Z633: [  9  16 -23  18]
Z350: [-34  20 -55 -36]
Z927: [-49  -3 -19  25]
Z188: [-34  20   3   2]
Z968: [23 -4 28  6]
Z561: [-13  -9   7   8]
[-34  19   3   2]  Z188
[-48  -4 -20  25]  Z927
[23 -4 28  7]  Z968

Z750: [  7 -12   5   0  14  -3  20   5  -2  -4  11  10  -8  21   2  -8]
Z359: [  7 -12   5   0  14  -3  20   5  -2  -4  11  10   2  46  14  -9]
Z154: [  6 -27  -1   0   9 -16  48  14  -8  -6  21  11   2  46  14  -9]
[  6 -13   4   0  15  -3  20   5  -4  -4  10  11   2  46  16  -9]  Z359
[  6 -27  -1  -4   8 -17  48  13  -8  -6  20  10   3  48  15  -8]  Z154
[  6 -12   4   0  14  -4  20   5  -2  -3  12  10  -7  21   3  -9]  Z750

Z106: [ 0  0  1  1  0 -1  1  0 -1  1  1 -2 -1 -1 -1  0]
Z405: [-11  25 -25  -4  33  24  15  29  11 -24  10   3  31   9 -46  20]
Z288: [ 22 -15 -34  20  -8 -24 -27  14 -26 -34 -23  -4  -8   3 -21 -14]
Z287: [-24 -13 -11 -21  12  10  -5 -15  26 -17 -19  33  21  22  -2   8]
Z760: [  6   3   2   6  -4  -4   1   4  -9   4   5 -11  -7  -7  -1  -3]
Z546: [-16 -42 -12  18  12 -24 -11 -35   2 -30 -44  14  -4  45 -12  19]
Z335: [ 37 -32  -8  33 -38 -49 -34  -8 -46  -7 -24 -24 -44 -12  14 -30]
Z56: [-46 -16  24  -7  28   9  26 -44  30   6 -11  11   9  38  -2  39]
Z866: [ 10  15  28  31   2  -8  27   3 -23  26  26 -46 -24 -11  -6  14]
[-13  24 -26  -5  32  23  15  29  10 -26   7   3  31   9 -46  20]  Z405
[-47 -16  23  -8  29   9  24 -44  30   7 -11  11  10  39  -2  38]  Z56

Z865: [-22  16   7  27 -15   4   4  25  30  17]
Z604: [ 32   1 -15  -6  12  -6 -19  -6 -12  -5]
Z964: [51 -9  3 22 22  3 -5 28 26 -4]
Z118: [-32   3  -5   2 -24   2   4   6   9  -4]
Z407: [-23  -1   7  16 -19   4  14  17  24   3]
Z972: [ 2 12 -6  1 -6 -6 -2 -7 -9  8]
Z365: [ -9  14 -22  -6 -13 -19 -14 -26 -33  12]
Z375: [11 12 11 31  6 10 -7 30 29 17]
Z522: [ 20   3  -2 -18  23  -8   9 -29 -32  10]
Z503: [ 23 -14  16  20   8  17   9  34  39 -16]
[-23  -1   7  16 -19   3  14  18  24   3]  Z407
[ 20   3  -3 -18  24  -8   9 -30 -32   9]  Z522

Z991: [-36 -15  29  20]
Z588: [-51 -14  32 -29]
Z296: [ 43  34 -55  31]
[-49 -15  32 -31]  Z588
[ 44  33 -54  31]  Z296

Z590: [ -4  -7 -10  14 -22  -3   6 -16  41  -8 -28  -9]
Z438: [ 12  -3 -23 -15   0 -10  -9  48 -10  -5 -13  19]
Z496: [ 11   1  30  -2  -4   0  13 -29 -39  22   9  -7]
Z268: [ -8  -5 -37 -11   5  -3  45  14  -9 -19  -6   6]
Z770: [  1  -2  -1  15  16 -13  12   6 -22  -2   0 -15]
[  1  -2  -2  14  16 -13  12   5 -23  -3   1 -15]  Z770

